[100 = 0]
[ 96 100 102 100  93  96  97 103 111 101 101 108  98 102  96  91  98 101
  97] | 5
[ 98 100  97 100 100 104  99 111  99  99 100 130  99 101 105 100 100 100
  99] | 8
[100  95 104 116 100  96  97 117  93 139  98  75  38 147 132  83  69 130
 135] | 9
[100 100 100 100 101 101 100 101 100 103 100 100 111  32 103  98  98 103
 102] | 3
[104 100  99 100 105 101  95  95 101 100  99 111 100  65 104  87  98 100
  96] | 5
[ 99 100 101 100 102 100 100 105 103  22 100  88  98 100 106  97 100 101
 102] | 0
[101 102 107 100 100 100 107  99 101 100 100 115 100 100 104 102 108 101
  99] | 12
[ 96 103  99 104  94 112 102  98 101 101  95  95  97 102 101  96 102 101
 102] | 11
[100 101 104 100 101 101 115 100  98  94 101 107 110  95  96  96 107 100
  93] | 12
[100 101 104 100 101 101 115 100  97  93 100 109 111  92  96  96 107 100
  91] | 12
[100 100 101 100 100 100 108 103  97 100 100 103 101 103 103  96  99 123
  99] | 11
[101 100 100 113  98 105 100 101 100 101  98  97  98  99  99  98 100 100
 101] | 9
[100 100 101 100 100 100 109 103  98 103 100 100 101  97 100  96 100 119
  98] | 11
[ 96  99  98 100 101 103  97 111  98 105 100 130  94 104 108  99  96 104
 101] | 8
[100 100 103 100  92  98  99 104 111 102 101 104  97 102  99  92  93 102
 100] | 6
[ 97 102  99 106  94 111 101  97 101 101  95  95 102 101  99  97 103  99
 100] | 10
[ 97 101 100 108  95 110 101  99 100 106  96  93  90 106 104  95  98 105
 105] | 10
[100 115 102 100  99 101 100  99 100 100  99 104  99  99 102 101 104 101
 100] | 12
[100 100 101 100 100 100 109 103  97 103 100 100  97 101 102  95  99 123
 100] | 11
[ 95  99 100 100  95  95  97 104 107 103 102  99  95 101  96  91 105 103
  97] | 4
[109  99 104 104  98 105  96 112 101 104 101  95  92 101  99  95  95 102
 104] | 8
[ 99 100  99 100  94  97  96 107  97 101 102  77  98 101 108  95 104 101
  96] | 2
[ 97 100 101 100 102 110 100  96 100 102 106  95 108 102 104 101  96 102
 101] | 1
[ 97  99 101 101 102 108 100  97 100 106 106  94 105 104 105 100  95 104
 103] | 1
[101 106 106  99  99 101 102  97 102  98 100 114 106  98 102 105 110  98
  97] | 12
[ 99 100 107 100 100  99 110 101  98 106 100 107  90 108 110  97 100 106
 102] | 12
[101 100 100 100 101 100  99  99  99 101 100  98 106  24 104  96  98 102
 101] | 4
[100 100 100 100 100 101 100  99 100 105 100 100 121  42 101  99  99 100
 101] | 3
[ 97 100 100 100 100  98  97 109 103  91 101  74 101 100 108  94 104 100
 100] | 1
[103 100  99 101 102 103 105  98 110  65 100  89  91 105 106 108  95 103
  98] | 0
[106  99 103 109  99 104  97 108  99 102 101  95  96 105  99  97  97 102
 103] | 8
[ 97 100 100 100 103  99  99 107 104  47 100  81  97 103 107  95 101 102
 104] | 0
[ 97  99 100 101  99  98  97 109 101  97 101  71  94 105 113  93 101 104
 104] | 1
[ 98 101 100 109  96 109 101  98  99 103  96  95  97 103 101  96 101 101
 102] | 10
[103  99  98 101 102 102 105 103 109  56 100  90  91 106 106 104  95 104
 101] | 0
[105 100 104 100  94 103  96 107 108  96 101 104 105  97  94  95  97  98
  97] | 6
[ 99 100 104 100 100 100 115 103  96 103 100 105  98 102 103  92 100 106
  97] | 12
[101 108 106 100  99 101 101  97 102 100 100 111 100 100 104 104 108  99
  99] | 12
[ 97 112 100 102  96 106 101 101  99 107  96  93  91 108 107  95  98 104
 107] | 11
[100  99 101 100 100  98 106 104  98 107 100 101  90 109 106  94  96 129
 104] | 11
[ 98  99 100 100  93  95  96 107  96 105 102  80  92 106 107  95 102 103
  97] | 2
[ 98  99  97 100  99 101 100 112  98 107 101 126  86 109 112  97  95 108
 108] | 9
[102  99  97 100  98 100 103 105  99 106 102 113  93 105 107  97 100 122
 106] | 10
[102 101  98  99  99 103 104 103 101  91 102 112 113  92  94 100 108 119
  94] | 11
[ 96 100  98 100 102 103  97 112  98 100  99 131  97 100 106 100  97 102
  99] | 8
[101  99  98 101 103 104 105 102 109  95 102  88  86 112 109 106  93 106
 101] | 0
[101 100  99 100 102 101 102 102 106  22 100  93  99 100 102 104 100 100
  99] | 0
[101  97 100 102 104 100 105 107 108 109 101  78  62 125 123 100  80 117
 116] | 0
[ 99 100 100 111  97 107 100  99 101  98  98  99 103  97  98  99 103  98
  99] | 10
[102  98 100 100 103  98  98 101  99 112  99 100  84  46 113  87  90 109
 107] | 4
[ 97 106  99 102  94 113 101  97 100  98  95  95 102  98  99  97 104 100
  99] | 11
[102 100 100 100 102 100  98  99 100 103 100 101 103  23 103  94  99 102
 100] | 4
[ 97  99 101 101 103 110 100  96 100 106 106  93 102 105 105 101  94 104
 101] | 1
[100 100 100 100 101 100 101 103 104  22 100  90  94 105 105  99  98 103
 102] | 0
[103 100  98 100 103 105 105 101 111  83 101  89  97 105 104 109  98 102
  96] | 0
[ 96 100  97 100 102 104  97 110  99 100  99 131 100 102 106 100  98 101
  98] | 8
[ 99  99 104 100 101 100 115 104  95 104 100 103  98 100 102  92  99 110
  99] | 12
[ 97 100  99 100  94  96  96 105 101 103 102  91  97 101  98  94 107 101
  94] | 3
[103 100  98 100 103 105 105 100 112  81 101  91  98 103 102 109  99 101
  95] | 0
[101 100  99 100 103 108 105  98 108  96 104  92  98 101 104 107  97 101
  97] | 0
[100 100 100 100 100 101 100  99  99 101 101  99 127  65 101  99 106 101
 101] | 2
[ 99 100  99 100 105 103  94 104  99 104  98 126  95 101 107  93  96 102
  95] | 7
[101 100  99  99 103 109 103  97 107  97 104  92 103 100 102 107  98 100
  95] | 0
[ 96 100  99 100 102 104  97 111  98 101  99 131  98 102 106 100  98 102
  98] | 8
[ 96 100 101 100  94  97  98 103 111 103 101 105 101 100  94  91 102 101
  96] | 4
[ 96 100  98 100 102 103  97 112  98 106  99 129  93 104 108  98  95 105
 102] | 8
[ 98  99 101 101 101 101 100 101  99 106 101  96 123  91 106  98  94 105
 105] | 2
[104 100  99 100 105 101  96  96 100 102  99 110  97  66 104  87  98 101
  97] | 5
[103 100  96 100  97 101 103 105 100 100 102 121  99 101 103  98 103 114
 104] | 10
[ 99  99 100 100 100  99 100 101 100 107 100  97 119  56 106  97  96 105
 106] | 3
[ 98 100 100 100  93  96  96 106  96 101 101  81  97 104 104  96 104 101
  94] | 2
[ 98 100 100 100  96  97  97 108  98  98 101  76 100 100 107  95 104  99
  97] | 1
[ 96  99 100 100  94  95  96 106 100 102 102  84  90 106 103  92 103 104
  99] | 3
[102  99  96 100  97 101 103 107 100 103 103 123  93 103 108  96 100 111
 108] | 9
[100 100 106 100 100 100 111 101  98 104 100 108  94 102 107  96 103 104
 101] | 12
[ 98 105  99 102  94 114 102  95 102  92  96  99 115  92  91 100 111  92
  93] | 11
[100  99  99 100 103 109 103  98 107 103 105  91  96 103 104 105  96 102
  98] | 0
[100 101 100 112  97 106 100 100 100 101  98  97 100  99  99  98 101 100
 100] | 10
[ 98  98 100 102 103 107 102 100 104 113 104  88  79 114 114 100  88 110
 107] | 0
[ 97 100 101 100 102 108 100  97 100 108 106  94 111 101 104  99  95 102
 102] | 1
[108 100 103 106  99 107  96 107 101  96 101  99 106  96  93  99 102  97
  97] | 8
[ 99 100 100 101 101 100  99 100  99 101 101  98 128  70 102  99  98 103
 102] | 2
[101 100  99 100  98  99 103 104  99 104 101 108  93 108 106  96  99 126
 105] | 10
[103  99 102 112  99 103  98 106  99 105 100  96  89 107 103  96  95 105
 106] | 9
[ 96  99 101 100 102  97  98 110 103  87 100  72  90 111 115  91  98 105
 108] | 1
[100 100 102 101 100  99 108 104  97 105 100 100  95 103 103  94  97 123
 102] | 11
[ 98  99 100 101 103 110 102  97 105 104 106  92 100 103 103 104  97 102
  98] | 0
[ 95  99  99 101 105 102  95 111  97 115  98 125  85 110 112  95  91 106
 103] | 7
[ 99 116 103 100  99 101 100  99 100 107  99 102  95 107 106 100 100 103
 104] | 12
[ 97 100 101 100 103  99  98 109 104  63 100  79  97 102 110  94 101 102
 105] | 0
